Moves between nodes:
zq w bm
zq o mz
zq a qd
zq s dc
zq t nb
mr w hm
mr r pf
mr o tt
mr s gr
mr t gn
hb w pf
hb r hc
hb o nc
hb a fl
hb s cn
hb t hg
fz w mp
fz r bs
fz o lq
fz s bc
fz t pc
pg w jn
pg o dt
pg a bt
pg s nb
pg t dc
cd w gb
cd r md
cd o zl
cd a nj
cd s mj
cd t tn
rl w hc
rl o bb
rl a ql
rl s qd
rl t bt
ld w rz
ld o qd
ld a jj
ld s nq
ld t hc
nb w nf
nb o qj
nb a rl
nb s zq
nb t pg
ql w sf
ql r qj
ql o mj
ql a rf
ql s hp
ql t gb
gn w lc
gn r nj
gn o ph
gn s mr
gn t fb
cf w zz
cf r nq
cf o zm
cf a fm
cf s hg
cf t cn
fs w qd
fs o rz
fs a th
fs s ct
fs t bb
jj w pm
jj r zq
jj o hp
jj a bs
jj s ft
jj t sf
nj w sc
nj r zh
nj o hg
nj a jb
nj s pf
nj t zz
md w dt
md o jn
md a zh
md s dp
md t tq
lm w ft
lm r hr
lm o tn
lm a jt
lm s gb
lm t hp
lb w fl
lb r ql
lb o gl
lb a hm
lb s tl
lb t qg
pz w bc
pz r jt
pz o fb
pz s lc
pz t lq
lh w tb
lh r jj
lh o tl
lh a fz
lh s fm
lh t fl
fb w pz
fb r zz
fb o lp
fb s gn
fb t gr
sm w bb
sm o hc
sm a mc
sm s rz
sm t zh
sn w bt
sn o zh
sn a cd
sn s bb
sn t ct
ft w zg
ft r dc
ft o lm
ft a zm
ft s lz
ft t jj
zm w cf
zm r ht
zm o jt
zm a jz
zm s ng
zm t bs
sc w ng
sc r sn
sc o nj
sc a rp
sc s rf
sc t jt
fq w jb
fq r lz
fq o qg
fq a lj
fq s fl
fq t fm
hp w jj
hp r mz
hp o th
hp a rc
hp s lm
hp t ql
pj w mz
pj o bm
pj a rz
pj s tq
pj t dp
hm w pc
hm r rf
hm o mr
hm s lq
hm t lc
hg w nj
hg r cc
hg o ng
hg a fq
hg s hb
hg t cf
ct w ht
ct o fj
ct a tn
ct s sn
ct t fs
tq w hr
tq o dm
tq a fj
tq s md
tq t pj
mp w gr
mp r cn
mp o fz
mp s lp
mp t tt
nq w fj
nq o ht
nq a ft
nq s cc
nq t ld
lq w fz
lq r rc
lq o gr
lq s pz
lq t hm
qf w rc
qf r rz
qf o cn
qf a tb
qf s zz
qf t pf
mz w zq
mz o pj
mz a fs
mz s hr
mz t qj
pm w th
pm r bm
pm o jj
pm a cn
pm s zg
pm t mc
rf w nc
rf r bb
rf o pf
rf a gl
rf s rc
rf t sc
lp w fb
lp r cf
lp o bc
lp s ph
lp t mp
bs w cn
bs r qd
bs o rc
bs a tl
bs s zm
bs t nc
tn w lm
tn r tq
tn o zg
tn a zz
tn s cd
tn t th
tb w cz
tb r pm
tb o lh
tb a mp
tb s tr
tb t dl
tl w lh
tl r hp
tl o cz
tl a lq
tl s jz
tl t lb
rp w qg
rp r cd
rp o jb
rp a gn
rp s gl
rp t zr
th w hp
th r pj
th o pm
th a qf
th s tn
th t mj
fj w ct
fj o nq
fj a zg
fj s zh
fj t rz
rz w fs
rz o ld
rz a pm
rz s fj
rz t sm
dp w qj
dp o nf
dp a sm
dp s pj
dp t md
zz w jt
zz r fj
zz o cf
zz a tr
zz s nj
zz t qf
cc w zh
cc o bt
cc a lz
cc s hc
cc t nq
nf w dp
nf o nb
nf a hc
nf s bm
nf t jn
qg w fq
qg r gb
qg o rp
qg a lc
qg s lb
qg t jz
nc w hb
nc r rl
nc o rf
nc a lb
nc s bs
nc t ng
qj w nb
qj o dp
qj a bb
qj s mz
qj t dt
qd w ld
qd o fs
qd a hp
qd s ht
qd t rl
jz w fm
jz r lm
jz o zr
jz a pz
jz s qg
jz t tl
fl w dl
fl r sf
fl o lb
fl a pc
fl s lh
fl t fq
jb w rp
jb r zl
jb o fq
jb a ph
jb s dl
jb t tr
dc w dm
dc o hr
dc a ht
dc s pg
dc t zq
rc w bs
rc r fs
rc o qf
rc a cz
rc s jt
rc t rf
gr w lq
gr r qf
gr o mp
gr s fb
gr t mr
pc w tt
pc r nc
pc o hm
pc s fz
pc t lj
jn w md
jn o pg
jn a cc
jn s nf
jn t dm
zl w cd
zl r jn
zl o lz
zl a hg
zl s mc
zl t zg
bt w cc
bt o sn
bt a gb
bt s rl
bt t ht
ph w gn
ph r hg
ph o lj
ph s tt
ph t lp
ht w nq
ht o ct
ht a lm
ht s bt
ht t qd
mc w mj
mc r nf
mc o sf
mc a hb
mc s pm
mc t zl
fm w tr
fm r ft
fm o jz
fm a bc
fm s fq
fm t lh
dm w tq
dm o dc
dm a nq
dm s jn
dm t bm
gb w lz
gb r dt
gb o cd
gb a sc
gb s ql
gb t lm
lc w lj
lc r sc
lc o gn
lc s hm
lc t pz
gl w lb
gl r mj
gl o dl
gl a mr
gl s cz
gl t rp
bb w rl
bb o sm
bb a mj
bb s fs
bb t sn
tr w zr
tr r zg
tr o fm
tr a lp
tr s jb
tr t tb
cn w qf
cn r ld
cn o bs
cn a lh
cn s cf
cn t hb
zh w sn
zh o cc
zh a zl
zh s sm
zh t fj
ng w hg
ng r bt
ng o sc
ng a qg
ng s nc
ng t zm
lj w ph
lj r ng
lj o lc
lj s pc
lj t bc
zg w tn
zg r dm
zg o ft
zg a cf
zg s zl
zg t pm
bm w pj
bm o zq
bm a ld
bm s dm
bm t nf
bc w lp
bc r zm
bc o pz
bc s lj
bc t fz
sf w mc
sf r nb
sf o ql
sf a nc
sf s jj
sf t lz
cz w tl
cz r th
cz o tb
cz a gr
cz s zr
cz t gl
dl w gl
dl r mc
dl o fl
dl a tt
dl s tb
dl t jb
hc w sm
hc o rl
hc a sf
hc s ld
hc t cc
hr w dc
hr o tq
hr a ct
hr s dt
hr t mz
jt w zm
jt r ct
jt o zz
jt a zr
jt s sc
jt t rc
mj w ql
mj r dp
mj o mc
mj a pf
mj s th
mj t cd
zr w jz
zr r tn
zr o tr
zr a fb
zr s rp
zr t cz
tt w mr
tt r hb
tt o pc
tt s mp
tt t ph
pf w rf
pf r sm
pf o hb
pf a dl
pf s qf
pf t nj
lz w zl
lz r pg
lz o gb
lz a ng
lz s sf
lz t ft
dt w pg
dt o md
dt a sn
dt s qj
dt t hr

The rows follow the links: the fewer symbols apart two nodes are, the more alike their rows tend to be.

Each row is also shifted at random along 10 hidden directions that mean nothing.

Some nodes, each with a row of numbers:
nb [-352  -97   97  173 -263  102  154 -138  204  381  -79 -238  176  268 -243  -40   14  156  395   63   75  141  158  110  -20  402 -365  -25 -406  229 -202 -432 -266 -153   -7  243   39   11  -81   66 -303]
dp [ -76  149  430  177  -80  -32  181 -317  201 -117   74 -247   10   24 -113  186   61   23   63 -140  -92 -188 -137   18   33  -32  275   37  201  -68  180  856  159  116  126  216 -157 -124 -114 -294   48]
hc [-313  -53  207  -18 -104 -107   88   24 -213   -9   -5  -51  -32  389  -19   51  -40   -6  -84   45  -11  104  -43  166  483  -65 -340  311   33 -372  254  690   39  116 -235 -341 -228 -349  300 -286   46]
pj [   2    9  432  159  171   45  260 -202  -67 -100  147 -156 -217  630 -452  147  189   50 -136  -23 -436  -28 -161 -473  583 -138   28  -99 -245  213  135   25  166  -33   93 -210  201 -112  126  -35  -99]
tr [-869   13   69 -104  301   29  -78  144 -185  -49 -105  131  -82 -103  227 -130   36  -87 -199 -147  318   40  326   26   25  -72  315   36   31  184 -321 -340 -105  -37 -147 -218  308   71 -114  341  336]
rl [-588  582  394   55   -2  533  201   83  -59 -211  -79  -19  290 -106   90   88 -191 -403  -83  -13  353 -244   19  228  -47 -162  368  207  328   -3 -362  508 -645 -148  128   92  -22 -291  -77  -33  118]
bs [ 842  386   52   63 -602  650  104  -10  195  296  107 -393  473   30 -140   29  180    5  286   51   29 -308 -100  185   56   47   18  416 -102  302  -67 -181 -540 -267  -75   94 -302  170  -51  -16 -100]
nf [ 214 -143   47 -142 -421 -160   66  -90   -1 -181   27 -119  -65  366  -10  129  -86  179  -87  242 -173  170 -136  127  369  -36 -793  543 -151 -732  497  679  112  236 -114 -368 -425 -171  348 -243 -213]
fs [ 416   57  293 -257   93  -54  160  527   77  -88   85 -165 -588  470  -85   49   38 -203 -104   89 -221  157  -25  -27  398   76 -937  319 -252 -353  -41  877 -209 -336  193 -305  139  -58  292  222 -165]
nc [ 796 -194 -517 -129  207 -309   77  111  107  -65  244  162 -228  -24  174   65   79 -138 -156   79   96   57 -124 -374 -257  -20 -241  -30  103 -457 -171  -59   56  108    9  277  192 -359   98 -298 -345]
jz [ 517  367  244  -17   -9    9  169  122  -20  -19  -23  -50   62 -242  194 -221   56 -164  -84  -71  210 -212   14  -43 -210 -203 -104   -1  265    3 -306  369 -173   39  159  114   53  -80   12   76   21]
lc [ 143 -252  317  193  -78  -85 -248 -308   13  471 -244  -15   80 -283  254    1  -79  419  406 -167  157   99  313  302 -202  493   51 -284  -12  344  103  123   90   68 -203  272 -259  238  -76   98  -57]
dt [-395    7  283  -45 -171 -260  117   22  327 -154   50 -182 -246   83   79   47 -143    1   94  191 -141  -44  144 -247  178   82 -597  234 -158 -218    2  263 -224 -101   94 -299   26    5  -44  257   37]
dl [-551  -59  123  115  337  202 -134 -215   19  375   49  -22  -13  212 -158  142  162    0  174 -330  -29  -82  192   77  176   67  562 -394   25  588 -181  -50  -51 -117 -166  407  159   68   -4   20   43]
ng [ 147  -49   38  136 -363  105 -139 -150  362  143  -95 -132  329 -369  468  -82  -61  142  367  -57  355  -93  326  380 -255  362  -59  234  149  -15 -272  268 -434    0 -188  248 -225   27 -289  116    8]
rf [ 584  390  390  -60 -308  186  150    6  275   73  146 -131  -93  -90   71  308 -209 -134  174  129   10 -133   61 -213 -226  298 -583  133  -88   86  -56  192 -431 -234  211  104 -247  -30   82   89  -99]
qg [  20  -74 -565 -103  173  156   64  172 -143   81 -197  319  147  494 -212 -188   24 -222  -89  -53  294  224  182  310  196 -456  243   28  -83 -236 -295 -430  -83  108 -341 -211   98 -220  -47 -284   56]
bc [ 132 -436 -350 -206  322 -120 -335  310   50  -21   80  148 -326  -45  280 -265  189   55  -75  -68   37   66  143 -177  -29 -138 -176  -80   17 -147 -125 -309   23  -91 -181  -43  388 -106  -23  231   75]
pf [-149  -22  485 -177  155 -411   41 -148  104 -141   13  150 -353   46 -156  313  -64  -34 -114   11  -27  128   51   24 -400  163  -72 -219  -67 -170  109  709  392   87  218  321   57 -107   -6  -71   77]
lj [ 336   27  120  175  -29   33  141    6  244  276   60  -73  -18 -306  -65 -111  101  183  239   41  199 -408  190  -66 -328  -18 -383 -435  -99  277 -435 -542 -113  -45   89  429   61   26 -222  125   40]
bb [  38 -277  -56 -269   58 -327  255  289  -58 -172  275  263 -845   13 -318  270 -304 -197 -442  526 -221  211 -128 -520 -148   22 -822   36 -374  -44  183 -549  269  217  175 -422   86 -127  192  -94 -154]
ct [ 751  394  401  -81  197  412  322  417  122 -290 -170  102 -223  187 -216  231 -232 -479  100   58   -2  132  129  501    3   44  494  268   17  135 -222  565 -380 -240  306 -170  203  123 -312  163   70]
cn [ -10   59  -96   82  -95  168 -136 -109  198  122  318 -344  128  -12  142 -186  375  136   29 -200 -129 -380 -180 -364  194 -214    3   -6  163  190 -169 -165  -52 -175   25  286  128 -125  -77   -3  -61]
sm [-453 -377  -95  112  -90  -52   -8 -111   33   64   57  -21  -59 -647  111   -9 -121  248  -10   72   45   75 -109  207 -464  285  130  117  238  -62  -30  -27  336  454 -189  118 -139   36 -156 -265  -47]
qd [-562  112 -412  -68 -335   44  -97  100 -183  -27   57  -73  273  -64  159  -86  -56   22  -85   75 -145  -73 -356   -4  286 -170 -145  408  131 -163  365    1   38   61 -163 -368 -361  171  271 -149 -128]
dm [ 537  -96   -3  117 -329  -42  215  -50  178   41 -271 -191  176  185 -331 -111   90  162  237  150   42  220   -4  478  -15  193 -194  347 -285 -121  -51  111   61   91   18  -71 -241  175  -61   -5 -148]
gr [-210  275  647  -15   35 -530 -133 -309 -357  -49   14 -137   53 -140  107   74   92  126 -246  -32  -91 -257 -175 -374 -140   38 -433 -530  154  -21  212  832  461  -33  250  272  -19 -102  432  128  126]
jb [-168  255  -79 -157   83  152  202  100   -3   47 -239  205  138  476 -517  108  -41 -171   90   33   71   61  156  400   66 -368  282 -142 -150   64 -188   69  138   63 -127   -7  -24  158  -50 -121  257]
lp [-760 -204 -453  -20   37  152 -625   94   77  338   74   20  235 -319  561 -310  117  272  237 -218  -19  -64  248   62   35  137  234   52   47  311  106 -793 -187 -223 -341  -95  -32  312 -249  377  200]
qf [-198   21   88 -396 -145 -256  -79   63 -109 -305   84   73 -199  140   81  165  -23 -108 -374  194 -182  210 -149  -72 -126  -80 -194  307  -88 -411  296  357  384  148  -12 -215 -106   46  155    3  262]

From each start, follow one symbol. Which node do you reach?
Answer with the node's name.
---
[  81  -80  -94  165 -236   19  206 -122   65 -205 -126   88   15 -128 -138   47 -252   31  -11  216   92   17   19  -15 -187   74    0  132  -98 -170  -58 -405  -89  313   37 -174  -33  -42 -155  -90  -15]
s	nf
---
[ 310   -6  -74   41    1  -20   55 -113  119  -43  211 -222  -82  186  -47  -58  212   29  -49   -7 -213 -261  -15 -502  331 -172 -135 -120  -92  225 -173 -460  -76 -155    0  -45  197   33  -93   82   84]
w	zz
---
[ 386  151 -671 -265   77 -362   87  275 -236 -211  -98  256   52   92 -204 -124  -42 -278 -322  241  -27  288 -210   18 -296 -339 -171   12  -14 -279  -30 -249  401  256  -71 -185 -132  105  191  -39 -160]
a	fb
---
[ 690  321  109 -169 -242  183  190  278  345   28  -21  -74 -127  -12   51  -32  -99 -113  126   59   96 -372   83  131   72 -319 -480  219  -16 -104 -232  538 -353  -16  -29   39 -230  -13 -116   -2  199]
t	fm
---
[  78   38   16   48 -183 -472  114  -79  251  251 -297 -111  116  -33 -383 -158  130  224  277   23  133 -106   78  188 -377 -107 -686 -498 -247 -135 -158  175  429   77  146  604 -223  108   10   76   24]
w	gn
---
[1033  438  123  102  -34   37  389   15  -43 -340   45   69  -87 -338 -314  276 -561 -400 -268  343   55 -261 -141 -129 -338 -183  202  -61  179  -20 -116   88  -10  283  256 -199 -170  -31 -155 -291  -90]
t	nq
---
[-395  -36 -194 -101 -232   81  -97  341  -17 -186 -104   84   20 -316  388 -116 -299 -164  -76  140  132  260  136  306  -87  323  -52  676   35 -183   71 -253 -321   94 -208 -606 -151  173  -32  243   61]
s	bt
---
[ -51  325  303   13 -110  194  269  -33  118   39  273 -146  -61  219 -272   11  125  -30  -91  -61  -14 -515  -94 -242  233 -490 -210 -256 -106  247 -327  -10 -147  -34   -7  159   -5 -210   26 -108  220]
o	lb
---
[ 475 -299 -334 -154  413   10 -320  370  111  169  283   43 -315 -124  500  -72  333  -20  -65 -306  -65  185  -76   82   67   30  186  188  292  -13  -13  459    2 -118 -202  171  286  -32   31  -42 -162]
s	fm
---
[-525 -107  520  224 -171 -265   25 -333 -262   50 -196 -164  158 -306   86 -113 -184  249 -107   78   22  137  103  104   69  275    7   49  137  134  156  456  380  418  -36 -161 -152   80   34   21    7]
w	fj
---
[ 451  220  304 -161   83  156  197  -20  -58 -108 -347  427  -76  577 -538  564 -355 -289    2   44   60  457  333  328   26  298  457  130 -379  125   16   15 -201  -86   91 -372  -53  105  -34  -73  190]
t	jt
---
[-281 -470  118 -137  453 -193 -295 -132 -267   61   15  334 -284   -5  271  105   -6  109 -239  -66  158  221  201  -50 -185  240   80 -255   -1  -96   42 -234  213  136 -148   24  172 -272   96  -64  181]
s	lq
---
[ 813  186  -57 -303 -118 -166  -80  299   30  -61  176   39 -191 -263    8   97   14  -37  -95  127 -228  -14 -234  -30 -376  -73 -394   59  -88 -221  198  270  295  -61  170  101 -231  128  135  -35  -51]
r	cn
---
[ 149  -68   70 -343  -98  240  368  639   97 -229 -122   18 -340  354 -376 -112  115 -192 -198  279  129  175 -150  384  113 -246 -498  544 -342 -301 -334  -90 -225   25   16 -381  102 -197  -77   72  127]
o	ld
---
[ 490   36 -236   10  231 -230  -22  -76 -201 -288  265   16  -49   22  240  -38   60  -57 -309   11  -83  -59  -79 -679  212 -153  144   -3  162  -60   36 -332   -4   42   16 -260  237 -119   93  -38  -59]
w	cf
---
[-649   96  380 -130 -267  132 -148   70   39  292 -184 -234  199 -440  320 -127  141  126  195  -65  177   79   28  621 -292  183   68  315  151   57 -103  554  107   97 -237  349 -211  270  -94  235  177]
o	lh
---
[ 268  -77 -285   34  133 -386   42 -119 -188  -43  121  -43  -71  523 -151   93   -6  -60  -10   13 -325  354  -72 -387  420    9  -84  -23 -207 -182  338  225  238  -50   82 -287  140  110  185   53 -338]
s	pg
---
[ 522  361  126  -58   13  -14   11  -25   82   20  -49  107  125  130  -55   91  -41  -52  191  -85  100  -17   47  239  -18 -103 -186 -210   90 -220   77  643 -113 -119   82  165 -249    8  101   19   42]
t	fb
